Below are the code and all the weights of a small trained network. Each question names an input and a target symbol and asks about switching units off, where a switched-off unit gives its printed mean instead of its output.

import numpy as np


def w(rows, s, z=0):
    codes = np.array(rows[::2]) - 128.0
    scale = np.full(codes.shape[1], s)
    scale[-1] = z or s
    return codes * scale


def f(y):
    return np.maximum(y, 0)


def softmax(a):
    e = np.exp(a - a.max(-1, keepdims=True))
    return e / e.sum(-1, keepdims=True)


def log_softmax(a):
    a = a - a.max(-1, keepdims=True)
    return a - np.log(np.exp(a).sum(-1, keepdims=True))


def net(x, mask):
    ids = ['αβγδεζηθλμξπστφψ'.index(c) for c in x.split()]
    T = len(ids)
    res = E[ids] + P[:T]
    u = 0
    for l in range(2):
        q, k, v = (res @ M[l].T for M in (Q, K, V))
        z = softmax(np.where(np.tri(T) > 0, q @ k.T / 3**0.5, -1e9)) @ v
        res = res + np.where(mask[u], z, O[l][:, -1]) @ O[l][:, :-1]
        u += 1
        y = f(res @ A[l][:, :-1].T + A[l][:, -1])
        res = res + np.where(mask[u : u + 4], y, B[l][:, -1]) @ B[l][:, :-1]
        u += 4
    return log_softmax(res[-1] @ U[:, :-1].T + U[:, -1])


Q, K, V, O, A, B = {}, {}, {}, {}, {}, {}
E = w([
[157,59,187,81,66],'α',
[155,152,85,132,40],'β',
[72,180,172,90,136],'γ',
[85,49,53,212,56],'δ',
[129,134,88,117,166],'ε',
[9,44,61,190,132],'ζ',
[151,129,112,139,97],'η',
[81,89,62,65,214],'θ',
[74,90,192,108,176],'λ',
[137,141,152,222,91],'μ',
[135,96,101,28,176],'ξ',
[176,86,77,34,80],'π',
[209,211,8,84,164],'σ',
[81,149,55,2,176],'τ',
[175,112,201,205,61],'φ',
[98,78,251,108,113],'ψ',
],0.016)
P = w([
[108,157,174,162,200],'0',
[152,2,83,124,130],'1',
[147,65,116,97,94],'2',
[157,92,126,94,80],'3',
[147,129,126,88,65],'4',
[142,147,135,85,62],'5',
[151,121,117,113,103],'6',
[134,133,116,102,104],'7',
[124,113,116,102,107],'8',
],0.0092)
Q[0] = w([
[242,86,187,45,60],'L0H1',
[239,254,158,50,206],'L0H1',
[74,140,71,126,113],'L0H1',
],0.0055)
K[0] = w([
[215,208,99,159,150],'L0H1',
[254,171,122,133,183],'L0H1',
[38,181,117,154,101],'L0H1',
],0.0069)
V[0] = w([
[59,1,135,209,106],'L0H1',
[132,205,92,184,151],'L0H1',
[78,97,166,147,153],'L0H1',
],0.008)
O[0] = w([
[185,225,155,43,68,5],'L0H1',
[10,209,95,211,108,108],'L0H1',
[177,255,187,180,136,16],'L0H1',
],0.007,0.0024)
A[0] = w([
[48,173,159,164,180,238],'L0N1',
[180,142,254,88,183,247],'L0N2',
[92,66,147,31,87,176],'L0N3',
[203,129,214,67,129,163],'L0N4',
],0.0076,0.0011)
B[0] = w([
[23,226,15,87,168,154],'L0N1',
[30,133,46,73,122,207],'L0N2',
[254,93,201,166,24,254],'L0N3',
[186,159,132,7,141,212],'L0N4',
],0.0071,0.007)
Q[1] = w([
[121,204,244,141,80],'L1H1',
[175,227,59,3,12],'L1H1',
[173,84,209,246,131],'L1H1',
],0.0034)
K[1] = w([
[129,80,64,122,44],'L1H1',
[2,102,153,147,185],'L1H1',
[112,56,174,85,27],'L1H1',
],0.0082)
V[1] = w([
[92,130,109,187,148],'L1H1',
[64,232,155,178,47],'L1H1',
[1,191,121,78,178],'L1H1',
],0.011)
O[1] = w([
[25,74,148,145,87,131],'L1H1',
[215,2,74,183,140,114],'L1H1',
[66,138,125,199,228,252],'L1H1',
],0.0084,0.017)
A[1] = w([
[78,182,77,189,67,225],'L1N1',
[113,234,101,47,22,107],'L1N2',
[190,92,113,90,255,5],'L1N3',
[116,73,223,60,214,208],'L1N4',
],0.0056,0.0033)
B[1] = w([
[220,183,1,78,60,203],'L1N1',
[112,9,205,187,187,255],'L1N2',
[185,188,114,239,164,230],'L1N3',
[100,233,132,200,89,234],'L1N4',
],0.0057,0.0079)
U = w([
[139,94,152,78,141,127],'α',
[58,104,86,139,65,221],'β',
[68,163,138,134,121,78],'γ',
[149,150,91,160,89,153],'δ',
[106,106,123,122,160,84],'ε',
[98,175,133,159,114,138],'ζ',
[126,102,98,114,118,162],'η',
[136,153,144,141,187,135],'θ',
[79,148,172,97,162,171],'λ',
[179,254,117,156,100,74],'μ',
[157,94,82,83,145,204],'ξ',
[115,27,87,55,169,144],'π',
[131,76,33,55,216,148],'σ',
[99,89,145,186,141,3],'τ',
[139,67,118,146,136,66],'φ',
[133,143,177,98,143,112],'ψ',
],0.0081,0.0038)

Each question gives the input, a string of symbols that net reads in full, and the target symbol t.
The units are the heads (3 rows each of Q, K, V and O) and the neurons (one row each of A and B). Each row of codes is followed by its name. A weight is (code - 128) times the scale printed after its matrix; where a second scale follows, it is the last column's (O, A, B and U).
mask holds one flag per unit, layer by layer, with each layer's heads first. A switched-off unit (its flag False) gives its mean, the last column of its rows in O or B, instead of its output. The means were averaged over made-up inputs and are rounded, as every weight is.
A unit's drop is (log p(t) with every unit on - log p(t) with that unit switched off) / (log p(t) with every unit on - log p(t) with every unit switched off).
The circuit of an input: a set's keep is (log p(t) with only the set's units on - log p(t) with every unit switched off) / (log p(t) with every unit on - log p(t) with every unit switched off). Starting from all 10 units, units are removed one at a time, each time the one whose removal leaves the highest keep (on an exact tie, the one counted first), for as long as the keep stays at least 0.8.
circuit, biggest first: the units of the circuit, biggest drop first
k most important neurons: the k neurons with the biggest drops, biggest first
k most important neurons of layer l: the k neurons of layer l with the biggest drops, biggest first
input ψ π λ λ τ, target μ: circuit, biggest first : L0H1, L1H1
input δ λ π ξ ζ λ η, target ξ: circuit, biggest first : L1H1, L0H1, L0N4
input ψ ψ π π ψ μ δ ξ δ, target μ: 2 most important neurons of layer 0 : L0N2, L0N4
input λ σ θ, target θ: 3 most important neurons of layer 0 : L0N1, L0N2, L0N3
input σ τ σ γ, target β: circuit, biggest first : L0H1, L1H1, L0N4
input ψ ψ γ σ ζ σ ψ σ, target σ: circuit, biggest first : L0H1, L0N3
input π β τ, target α: circuit, biggest first : L1H1, L0N3, L1N2, L0H1
input π α ξ ξ, target α: circuit, biggest first : L1H1, L1N2, L0N3, L0H1
input ψ π β γ λ φ, target μ: circuit, biggest first : L1H1
input ξ λ η ψ, target λ: 2 most important neurons of layer 0 : L0N2, L0N4
input ξ μ δ γ, target λ: 2 most important neurons : L1N2, L0N2
input γ σ π σ, target τ: circuit, biggest first : L1H1, L0N1, L0H1, L1N3
input μ λ λ λ π, target φ: circuit, biggest first : L1H1, L0H1, L0N1, L0N3
input π π λ, target α: circuit, biggest first : L1H1, L1N2, L0N3
input λ ε λ, target θ: 2 most important neurons of layer 0 : L0N2, L0N1
input δ ζ ξ λ β, target ξ: circuit, biggest first : L0H1, L1H1, L0N4
input ξ ψ ζ λ δ λ, target λ: 2 most important neurons : L1N2, L0N2
input π ζ λ, target α: circuit, biggest first : L1N2, L1H1, L0H1, L0N3
input σ σ η ζ π, target β: circuit, biggest first : L0H1, L1H1
input ψ μ γ η, target μ: 3 most important neurons : L0N2, L0N4, L1N2
input ψ α ξ λ σ, target σ: circuit, biggest first : L0H1
input η φ π β σ σ π, target π: 2 most important neurons : L1N4, L1N3
input τ π λ ξ σ ψ, target ψ: most important neuron : L0N3
input σ σ ψ λ δ γ, target β: 3 most important neurons : L0N1, L0N4, L1N1
input λ γ ψ η τ λ ξ π γ, target θ: 3 most important neurons of layer 0 : L0N2, L0N1, L0N3
input γ ε ψ γ ψ ψ ξ, target τ: 2 most important neurons of layer 0 : L0N1, L0N3
input λ α η, target θ: most important neuron : L0N2
